Below are the code and all the weights of a small trained network. Each question names an input and a class and asks about switching units off, where a switched-off unit gives its printed mean instead of its output.

import numpy as np


def w(rows, s, z=0):
    codes = np.array(rows[::2]) - 128.0
    scale = np.full(codes.shape[1], s)
    scale[-1] = z or s
    return codes * scale


def norm(h):
    return h / np.sqrt((h * h).mean(-1, keepdims=True) + 1e-5)


def f(y):
    return np.maximum(y, 0)


def log_softmax(a):
    a = a - a.max(-1, keepdims=True)
    return a - np.log(np.exp(a).sum(-1, keepdims=True))


def net(x, mask):
    res = np.array(x, float).reshape(1, 5) / 4 @ E
    u = 0
    for l in range(3):
        y = f(norm(res) @ A[l][:, :-1].T + A[l][:, -1])
        res = res + np.where(mask[u : u + 8], y, B[l][:, -1]) @ B[l][:, :-1]
        u += 8
    return log_softmax(norm(res)[-1] @ U[:, :-1].T + U[:, -1])


A, B = {}, {}
E = w([
[161,127,162,1,125],'x0',
[102,123,48,136,183],'x1',
[137,188,86,93,106],'x2',
[203,230,57,121,170],'x3',
[136,175,203,94,180],'x4',
],0.0049)
A[0] = w([
[56,94,114,192,153,162],'L0N1',
[123,54,83,31,110,154],'L0N2',
[194,167,127,51,48,119],'L0N3',
[127,134,62,132,171,91],'L0N4',
[100,52,168,145,92,204],'L0N5',
[132,167,214,168,123,180],'L0N6',
[164,159,184,209,254,1],'L0N7',
[188,55,71,65,128,157],'L0N8',
],0.0081,0.0031)
B[0] = w([
[138,168,129,127,192,232],'L0N1',
[218,110,254,64,199,229],'L0N2',
[55,191,144,101,164,207],'L0N3',
[133,114,126,164,82,175],'L0N4',
[181,166,189,135,185,254],'L0N5',
[147,174,211,100,139,198],'L0N6',
[164,57,149,94,105,189],'L0N7',
[102,201,160,110,200,206],'L0N8',
],0.0087,0.0052)
A[1] = w([
[168,177,179,128,95,150],'L1N1',
[155,96,170,150,160,252],'L1N2',
[78,112,168,51,94,54],'L1N3',
[90,109,190,112,174,158],'L1N4',
[156,42,153,151,97,84],'L1N5',
[151,161,2,172,157,248],'L1N6',
[175,182,152,96,229,158],'L1N7',
[82,127,116,97,137,45],'L1N8',
],0.0096,0.0019)
B[1] = w([
[128,143,33,142,152,175],'L1N1',
[153,129,3,84,128,188],'L1N2',
[138,154,163,84,222,146],'L1N3',
[206,120,173,94,162,192],'L1N4',
[92,88,50,120,61,133],'L1N5',
[92,118,156,233,91,160],'L1N6',
[73,73,64,137,127,250],'L1N7',
[137,172,104,36,59,130],'L1N8',
],0.0067,0.014)
A[2] = w([
[139,94,222,154,148,148],'L2N1',
[231,1,60,57,96,133],'L2N2',
[172,139,205,173,158,127],'L2N3',
[200,66,116,238,135,252],'L2N4',
[216,164,146,127,81,48],'L2N5',
[208,103,154,232,180,140],'L2N6',
[137,109,143,107,55,69],'L2N7',
[148,187,243,26,50,162],'L2N8',
],0.0072,0.0018)
B[2] = w([
[158,189,63,60,109,190],'L2N1',
[105,32,83,147,24,247],'L2N2',
[90,238,141,42,137,196],'L2N3',
[192,160,240,90,88,252],'L2N4',
[80,66,184,120,83,135],'L2N5',
[218,139,96,62,66,247],'L2N6',
[169,135,2,121,228,128],'L2N7',
[177,130,166,156,189,213],'L2N8',
],0.0062,0.0042)
U = w([
[133,155,134,246,36,158],'0',
[187,67,97,104,67,126],'1',
[51,199,62,159,142,106],'2',
[104,25,85,89,169,85],'3',
[182,152,148,14,207,208],'4',
[38,70,174,140,108,2],'5',
[107,102,114,150,85,54],'6',
[83,109,168,116,79,24],'7',
],0.014,0.0065)

Each question gives the input, the list of numbers given to net, and the class t.
The units are the neurons (one row each of A and B). Each row of codes is followed by its name. A weight is (code - 128) times the scale printed after its matrix; where a second scale follows, it is the last column's (A, B and U).
mask holds one flag per neuron, layer by layer. A switched-off neuron (its flag False) gives its mean, the last column of its row in B, instead of its output. The means were averaged over made-up inputs and are rounded, as every weight is.
A unit's drop is (log p(t) with every unit on - log p(t) with that unit switched off) / (log p(t) with every unit on - log p(t) with every unit switched off).
The circuit of an input: a set's keep is (log p(t) with only the set's units on - log p(t) with every unit switched off) / (log p(t) with every unit on - log p(t) with every unit switched off). Starting from the 12 units with the biggest drops (on a tie, the unit counted first), units are removed one at a time, each time the one whose removal leaves the highest keep (on an exact tie, the one counted first), for as long as the keep stays at least 0.8.
circuit, biggest first: the units of the circuit, biggest drop first
top k neurons: the k neurons with the biggest drops, biggest first
top k neurons in layer l: the k neurons of layer l with the biggest drops, biggest first
drop when u is switched off: that unit's drop, to one decimal
input [-7,-5,-1,2,6], class 1: top 4 neurons => [L0N7 L0N3 L0N8 L2N2]
input [0,8,2,-4,-2], class 3: circuit, biggest first => [L1N7]
input [-4,3,4,-4,-5], class 0: top 4 neurons => [L0N2 L1N6 L0N6 L0N7]
input [-5,2,1,-2,-8], class 0: top 2 neurons => [L0N2 L1N6]
input [-5,-8,7,4,-5], class 0: circuit, biggest first => [L0N2 L1N6 L1N2]
input [-1,-6,-1,8,-6], class 2: top 3 neurons => [L0N3 L1N4 L2N2]
input [-7,3,-1,-7,-4], class 4: top 3 neurons => [L0N1 L0N5 L1N7]
input [1,6,-2,3,-5], class 0: top 2 neurons => [L0N4 L1N6]
input [-8,7,-4,4,5], class 1: top 2 neurons => [L0N7 L2N6]
input [-2,1,-2,6,8], class 1: top 2 neurons => [L0N7 L2N2]
input [0,-3,5,8,5], class 2: top 3 neurons => [L0N2 L1N4 L0N5]
input [-6,2,2,-5,-4], class 0: top 4 neurons in layer 0 => [L0N2 L0N6 L0N7 L0N8]
input [4,-8,-1,8,-2], class 2: top 2 neurons in layer 0 => [L0N2 L0N7]
input [-3,7,-8,1,6], class 3: top 2 neurons in layer 0 => [L0N7 L0N1]
input [3,6,-8,1,6], class 3: top neuron in layer 2 => [L2N2]
input [2,8,-6,0,1], class 3: top 2 neurons in layer 1 => [L1N7 L1N2]
input [1,-8,7,7,3], class 2: top 3 neurons in layer 0 => [L0N2 L0N7 L0N5]
input [-2,1,-5,1,7], class 3: top 3 neurons in layer 1 => [L1N5 L1N2 L1N6]
input [-1,8,0,1,8], class 3: drop when L2N5 is switched off => 0.0
input [-2,-1,-2,1,2], class 1: drop when L0N3 is switched off => 0.1
input [-5,-2,-2,8,5], class 1: drop when L0N7 is switched off => 0.4
input [6,6,-4,6,7], class 3: drop when L1N7 is switched off => 0.4
input [-5,6,-1,3,6], class 1: top neuron in layer 2 => [L2N4]
input [-2,6,5,5,8], class 0: top 2 neurons in layer 1 => [L1N6 L1N2]
